Below is a small trained network, with its code and all its weights. Each question gives an input and a target symbol and asks what happens when units are switched off, that is, made to give their printed mean instead of their output.

import numpy as np


def w(rows, s, z=0):
    codes = np.array(rows[::2]) - 128.0
    scale = np.full(codes.shape[1], s)
    scale[-1] = z or s
    return codes * scale


def norm(h):
    return h / np.sqrt((h * h).mean(-1, keepdims=True) + 1e-5)


def f(y):
    return np.maximum(y, 0)


def softmax(a):
    e = np.exp(a - a.max(-1, keepdims=True))
    return e / e.sum(-1, keepdims=True)


def log_softmax(a):
    a = a - a.max(-1, keepdims=True)
    return a - np.log(np.exp(a).sum(-1, keepdims=True))


def net(x, mask):
    ids = ['αβδεζηθλμπτφψω'.index(c) for c in x.split()]
    T = len(ids)
    res = E[ids] + P[:T]
    u = 0
    for l in range(3):
        q, k, v = (norm(res) @ M[l].T for M in (Q, K, V))
        z = softmax(np.where(np.tri(T) > 0, q @ k.T / 3**0.5, -1e9)) @ v
        res = res + np.where(mask[u], z, O[l][:, -1]) @ O[l][:, :-1]
        u += 1
        y = f(norm(res) @ A[l][:, :-1].T + A[l][:, -1])
        res = res + np.where(mask[u : u + 8], y, B[l][:, -1]) @ B[l][:, :-1]
        u += 8
    return log_softmax(norm(res)[-1] @ U[:, :-1].T + U[:, -1])


Q, K, V, O, A, B = {}, {}, {}, {}, {}, {}
E = w([
[101,187,60],'α',
[150,130,147],'β',
[141,129,144],'δ',
[159,87,163],'ε',
[164,130,151],'ζ',
[136,129,122],'η',
[141,77,141],'θ',
[134,134,125],'λ',
[137,124,93],'μ',
[130,69,154],'π',
[179,250,115],'τ',
[159,169,33],'φ',
[145,155,139],'ψ',
[132,138,147],'ω',
],0.02)
P = w([
[27,111,65],'0',
[253,101,133],'1',
[237,98,130],'2',
[225,98,134],'3',
[226,86,153],'4',
[221,98,154],'5',
[221,104,159],'6',
[212,98,172],'7',
[216,105,184],'8',
[206,109,192],'9',
[204,107,208],'10',
[190,113,223],'11',
[205,120,224],'12',
[211,121,237],'13',
],0.0048)
Q[0] = w([
[118,21,160],'L0H1',
[2,28,56],'L0H1',
[207,65,103],'L0H1',
],0.012)
K[0] = w([
[121,201,181],'L0H1',
[250,185,87],'L0H1',
[118,120,195],'L0H1',
],0.016)
V[0] = w([
[54,107,161],'L0H1',
[87,201,159],'L0H1',
[131,34,1],'L0H1',
],0.0095)
O[0] = w([
[124,94,152,137],'L0H1',
[119,98,56,2],'L0H1',
[39,184,250,171],'L0H1',
],0.013,0.0042)
A[0] = w([
[122,4,159,15],'L0N1',
[50,99,99,225],'L0N2',
[101,241,68,47],'L0N3',
[151,176,67,211],'L0N4',
[51,145,32,2],'L0N5',
[137,62,140,100],'L0N6',
[117,21,156,53],'L0N7',
[158,168,127,151],'L0N8',
],0.02,0.0028)
B[0] = w([
[147,183,2,255],'L0N1',
[151,90,229,136],'L0N2',
[162,185,5,152],'L0N3',
[169,46,192,154],'L0N4',
[74,207,212,134],'L0N5',
[148,117,71,212],'L0N6',
[139,170,41,236],'L0N7',
[177,119,149,155],'L0N8',
],0.029,0.0083)
Q[1] = w([
[147,213,252],'L1H1',
[110,117,102],'L1H1',
[118,148,161],'L1H1',
],0.014)
K[1] = w([
[103,184,252],'L1H1',
[155,112,95],'L1H1',
[144,144,144],'L1H1',
],0.012)
V[1] = w([
[129,104,122],'L1H1',
[40,35,46],'L1H1',
[2,244,82],'L1H1',
],0.013)
O[1] = w([
[114,133,109,107],'L1H1',
[51,247,134,2],'L1H1',
[183,173,250,171],'L1H1',
],0.016,0.005)
A[1] = w([
[75,170,146,7],'L1N1',
[108,143,136,100],'L1N2',
[63,93,135,66],'L1N3',
[67,168,143,27],'L1N4',
[111,135,131,110],'L1N5',
[64,222,115,72],'L1N6',
[50,92,133,89],'L1N7',
[6,78,79,4],'L1N8',
],0.022,0.0028)
B[1] = w([
[166,63,122,131],'L1N1',
[146,111,145,129],'L1N2',
[83,157,67,131],'L1N3',
[167,118,111,130],'L1N4',
[135,118,120,128],'L1N5',
[89,170,4,255],'L1N6',
[69,142,71,131],'L1N7',
[106,34,227,132],'L1N8',
],0.035,0.0045)
Q[2] = w([
[106,137,38],'L2H1',
[122,27,207],'L2H1',
[90,5,177],'L2H1',
],0.018)
K[2] = w([
[130,173,166],'L2H1',
[31,151,219],'L2H1',
[22,167,253],'L2H1',
],0.018)
V[2] = w([
[130,72,25],'L2H1',
[183,138,87],'L2H1',
[5,60,134],'L2H1',
],0.024)
O[2] = w([
[83,28,101,249],'L2H1',
[173,73,109,215],'L2H1',
[3,176,148,32],'L2H1',
],0.024,0.013)
A[2] = w([
[91,125,133,74],'L2N1',
[186,190,111,46],'L2N2',
[105,157,125,4],'L2N3',
[192,44,188,165],'L2N4',
[88,238,27,107],'L2N5',
[171,136,35,58],'L2N6',
[105,200,57,118],'L2N7',
[153,253,119,227],'L2N8',
],0.021,0.0036)
B[2] = w([
[126,126,85,135],'L2N1',
[81,79,66,152],'L2N2',
[101,142,159,132],'L2N3',
[79,163,236,222],'L2N4',
[5,209,78,190],'L2N5',
[223,81,99,255],'L2N6',
[73,199,109,175],'L2N7',
[184,198,36,150],'L2N8',
],0.033,0.015)
U = w([
[29,59,115,87],'α',
[172,25,96,81],'β',
[207,249,162,53],'δ',
[68,246,117,171],'ε',
[197,93,166,99],'ζ',
[178,213,120,117],'η',
[70,76,131,92],'θ',
[139,55,168,84],'λ',
[125,163,2,134],'μ',
[63,154,127,153],'π',
[190,104,136,127],'τ',
[216,155,154,127],'φ',
[120,152,250,254],'ψ',
[115,85,153,79],'ω',
],0.016,0.0055)

Each question gives the input, a string of symbols that net reads in full, and the target symbol t.
The units are the heads (3 rows each of Q, K, V and O) and the neurons (one row each of A and B). Each row of codes is followed by its name. A weight is (code - 128) times the scale printed after its matrix; where a second scale follows, it is the last column's (O, A, B and U).
mask holds one flag per unit, layer by layer, with each layer's heads first. A switched-off unit (its flag False) gives its mean, the last column of its rows in O or B, instead of its output. The means were averaged over made-up inputs and are rounded, as every weight is.
A unit's drop is (log p(t) with every unit on - log p(t) with that unit switched off) / (log p(t) with every unit on - log p(t) with every unit switched off).
The circuit of an input: a set's keep is (log p(t) with only the set's units on - log p(t) with every unit switched off) / (log p(t) with every unit on - log p(t) with every unit switched off). Starting from the 12 units with the biggest drops (on a tie, the unit counted first), units are removed one at a time, each time the one whose removal leaves the highest keep (on an exact tie, the one counted first), for as long as the keep stays at least 0.8.
units of the circuit, in order: the units of the circuit, biggest drop first
unit that matters most: the unit with the biggest drop
k most important neurons: the k neurons with the biggest drops, biggest first
top k neurons in layer l: the k neurons of layer l with the biggest drops, biggest first
drop when u is switched off: that unit's drop, to one decimal
input β δ π η η η μ π π η π λ, target β: units of the circuit, in order => (L2H1)
input π π η η η μ, target ψ: 4 most important neurons => (L0N4; L1N6; L0N7; L0N6)
input ψ ψ θ ε μ, target α: top 2 neurons in layer 0 => (L0N4; L0N1)
input ψ β α π η θ π π π π δ α θ λ, target α: 2 most important neurons => (L0N4; L0N3)
input θ α π π β, target δ: 2 most important neurons => (L0N1; L2N8)
input β ζ λ δ δ, target β: 3 most important neurons => (L0N4; L1N6; L2N5)
input η η α ζ β π ψ ψ η ω, target ε: 2 most important neurons => (L0N1; L0N7)
input η ψ θ π π ψ π β π π ψ π ζ, target ε: 3 most important neurons => (L0N1; L0N7; L0N2)
input π π π β θ ζ η, target ψ: 3 most important neurons => (L0N4; L1N6; L0N6)
input ψ β π η λ α π π π ψ, target α: 4 most important neurons => (L0N4; L0N1; L0N7; L2N6)
input π ψ α η π θ η π η π η μ, target ψ: 2 most important neurons => (L0N1; L1N6)
input π α η β ω π η η π η π ζ, target ψ: top 3 neurons in layer 0 => (L0N4; L0N7; L0N1)
input ψ τ π μ η α π δ λ, target α: 3 most important neurons => (L0N4; L0N1; L0N7)
input θ π α ψ β β η ε π η π τ λ μ, target δ: unit that matters most => L0H1
input ψ α π π π ψ α ζ ω, target α: 3 most important neurons => (L0N4; L0N3; L0N1)
input π ψ π β ψ π η η ω, target ψ: top 2 neurons in layer 0 => (L0N4; L0N1)
input π π η δ π μ μ π ω, target ψ: top 2 neurons in layer 0 => (L0N4; L0N7)
input π β π η π π ε ψ λ, target ψ: 2 most important neurons => (L1N6; L0N4)
input π ψ π π η ψ α π ψ φ, target β: 2 most important neurons => (L0N3; L0N4)
input β π θ δ, target β: unit that matters most => L0H1
input η δ ω ψ θ π π η π ε ε η π η, target ε: drop when L0N7 is switched off => 0.9
input θ θ δ τ β λ η π θ λ, target δ: drop when L1N6 is switched off => 0.1
input π π π β θ η π μ η π β π β, target ψ: drop when L1N8 is switched off => 0.0
